Below are the code and all the weights of a small trained network. Each question names an input and a class and asks about switching units off, where a switched-off unit gives its printed mean instead of its output.

import numpy as np


def w(rows, s, z=0):
    codes = np.array(rows[::2]) - 128.0
    scale = np.full(codes.shape[1], s)
    scale[-1] = z or s
    return codes * scale


def norm(h):
    return h / np.sqrt((h * h).mean(-1, keepdims=True) + 1e-5)


def f(y):
    return y / 2 * (1 + np.tanh(0.7978845608 * (y + 0.044715 * y**3)))


def log_softmax(a):
    a = a - a.max(-1, keepdims=True)
    return a - np.log(np.exp(a).sum(-1, keepdims=True))


def net(x, mask):
    res = np.array(x, float).reshape(1, 4) / 4 @ E
    u = 0
    for l in range(4):
        y = f(norm(res) @ A[l][:, :-1].T + A[l][:, -1])
        res = res + np.where(mask[u : u + 7], y, B[l][:, -1]) @ B[l][:, :-1]
        u += 7
    return log_softmax(norm(res)[-1] @ U[:, :-1].T + U[:, -1])


A, B = {}, {}
E = w([
[178,67,246,63,109],'x0',
[204,254,146,104,29],'x1',
[16,114,181,161,102],'x2',
[144,133,136,149,134],'x3',
],0.0058)
A[0] = w([
[222,122,87,90,182,252],'0.n0',
[169,180,171,63,42,100],'0.n1',
[31,238,155,149,83,48],'0.n2',
[178,60,122,70,124,30],'0.n3',
[177,156,254,50,112,65],'0.n4',
[146,123,84,74,80,89],'0.n5',
[107,109,176,157,105,34],'0.n6',
],0.0093,0.0034)
B[0] = w([
[30,191,153,1,180,253],'0.n0',
[62,142,22,200,143,253],'0.n1',
[249,170,104,105,41,212],'0.n2',
[186,105,193,133,166,153],'0.n3',
[66,48,75,63,105,248],'0.n4',
[238,202,176,118,171,141],'0.n5',
[39,156,178,121,136,128],'0.n6',
],0.0074,0.0053)
A[1] = w([
[254,233,143,66,101,45],'1.n0',
[133,23,91,197,7,61],'1.n1',
[236,123,254,45,92,5],'1.n2',
[176,158,67,224,153,98],'1.n3',
[159,156,49,110,116,127],'1.n4',
[82,106,92,115,182,200],'1.n5',
[159,39,217,101,174,198],'1.n6',
],0.0071,0.0022)
B[1] = w([
[68,182,111,197,189,219],'1.n0',
[111,41,127,229,1,189],'1.n1',
[172,50,83,81,150,123],'1.n2',
[185,98,177,91,141,163],'1.n3',
[49,89,143,156,218,219],'1.n4',
[160,199,113,126,135,255],'1.n5',
[215,161,147,118,129,195],'1.n6',
],0.0069,0.0037)
A[2] = w([
[79,140,84,81,104,138],'2.n0',
[171,151,116,52,145,1],'2.n1',
[137,161,75,81,75,18],'2.n2',
[151,95,65,68,180,144],'2.n3',
[122,78,210,148,76,62],'2.n4',
[126,42,247,95,167,198],'2.n5',
[129,45,91,183,129,143],'2.n6',
],0.013,0.0033)
B[2] = w([
[138,112,180,233,214,247],'2.n0',
[171,55,84,119,79,179],'2.n1',
[161,128,196,174,164,172],'2.n2',
[218,38,202,174,187,253],'2.n3',
[47,246,75,55,172,173],'2.n4',
[169,201,121,1,37,233],'2.n5',
[50,107,155,131,6,195],'2.n6',
],0.0079,0.0059)
A[3] = w([
[174,46,114,152,188,77],'3.n0',
[101,208,49,166,17,40],'3.n1',
[196,92,177,156,185,157],'3.n2',
[69,177,186,166,80,216],'3.n3',
[172,207,140,106,183,3],'3.n4',
[138,146,183,121,83,66],'3.n5',
[87,120,122,81,2,82],'3.n6',
],0.0093,0.004)
B[3] = w([
[111,118,255,161,159,204],'3.n0',
[229,98,160,126,162,255],'3.n1',
[73,106,225,160,116,234],'3.n2',
[144,79,76,83,74,241],'3.n3',
[36,198,59,140,133,156],'3.n4',
[204,89,137,174,144,122],'3.n5',
[37,148,93,183,196,224],'3.n6',
],0.0091,0.0051)
U = w([
[99,74,227,169,211,226],'0',
[33,62,80,162,55,190],'1',
[91,208,87,191,217,88],'2',
[235,153,96,205,76,56],'3',
[187,68,211,46,124,101],'4',
[48,166,105,11,54,2],'5',
],0.013,0.005)

Each question gives the input, the list of numbers given to net, and the class t.
The units are the neurons (one row each of A and B). Each row of codes is followed by its name. A weight is (code - 128) times the scale printed after its matrix; where a second scale follows, it is the last column's (A, B and U).
mask holds one flag per neuron, layer by layer. A switched-off neuron (its flag False) gives its mean, the last column of its row in B, instead of its output. The means were averaged over made-up inputs and are rounded, as every weight is.
A unit's drop is (log p(t) with every unit on - log p(t) with that unit switched off) / (log p(t) with every unit on - log p(t) with every unit switched off).
The circuit of an input: a set's keep is (log p(t) with only the set's units on - log p(t) with every unit switched off) / (log p(t) with every unit on - log p(t) with every unit switched off). Starting from the 12 units with the biggest drops (on a tie, the unit counted first), units are removed one at a time, each time the one whose removal leaves the highest keep (on an exact tie, the one counted first), for as long as the keep stays at least 0.8.
circuit, biggest first: the units of the circuit, biggest drop first
most important unit: the unit with the biggest drop
k most important neurons: the k neurons with the biggest drops, biggest first
top k neurons in layer l: the k neurons of layer l with the biggest drops, biggest first
drop of u: that unit's drop, to one decimal
input [-1,5,8,-4], class 3: circuit, biggest first : 0.n2
input [8,7,1,-7], class 1: circuit, biggest first : 0.n1; 0.n4
input [1,-1,-3,-2], class 4: circuit, biggest first : 0.n3; 2.n5
input [-4,-1,3,-6], class 1: circuit, biggest first : 0.n0; 2.n6
input [1,-1,0,-5], class 4: circuit, biggest first : 0.n1; 2.n5
input [3,8,-1,4], class 0: 2 most important neurons : 0.n4; 2.n0
input [-6,-2,5,1], class 1: circuit, biggest first : 0.n0; 2.n6
input [8,-8,0,-2], class 4: 2 most important neurons : 1.n6; 0.n1
input [-5,-1,3,-3], class 1: 2 most important neurons : 0.n0; 2.n6
input [0,7,7,-2], class 3: 2 most important neurons : 0.n2; 3.n1
input [1,-8,6,6], class 5: 2 most important neurons : 0.n1; 2.n5
input [-4,1,7,4], class 3: 2 most important neurons : 0.n2; 0.n4
input [-4,-1,1,0], class 1: 2 most important neurons : 0.n0; 2.n6
input [4,6,-2,5], class 0: most important unit : 0.n4
input [3,7,7,-7], class 1: top 2 neurons in layer 0 : 0.n4; 0.n0
input [5,-2,-3,2], class 4: top 2 neurons in layer 2 : 2.n5; 2.n3
input [8,7,-2,8], class 0: top 2 neurons in layer 0 : 0.n4; 0.n1
input [4,-4,-1,2], class 4: top 2 neurons in layer 2 : 2.n5; 2.n3
input [3,-5,-2,-6], class 4: drop of 2.n5 : 0.2
input [7,3,5,-3], class 1: drop of 1.n0 : 0.0
input [5,-3,1,7], class 5: circuit, biggest first : 2.n5
input [4,7,-6,2], class 0: drop of 0.n4 : 1.0
input [-8,-5,-4,-4], class 0: drop of 2.n3 : 0.2
input [4,0,3,6], class 5: top 3 neurons in layer 2 : 2.n4; 2.n3; 2.n5
input [1,1,-6,4], class 0: 2 most important neurons : 2.n3; 2.n5
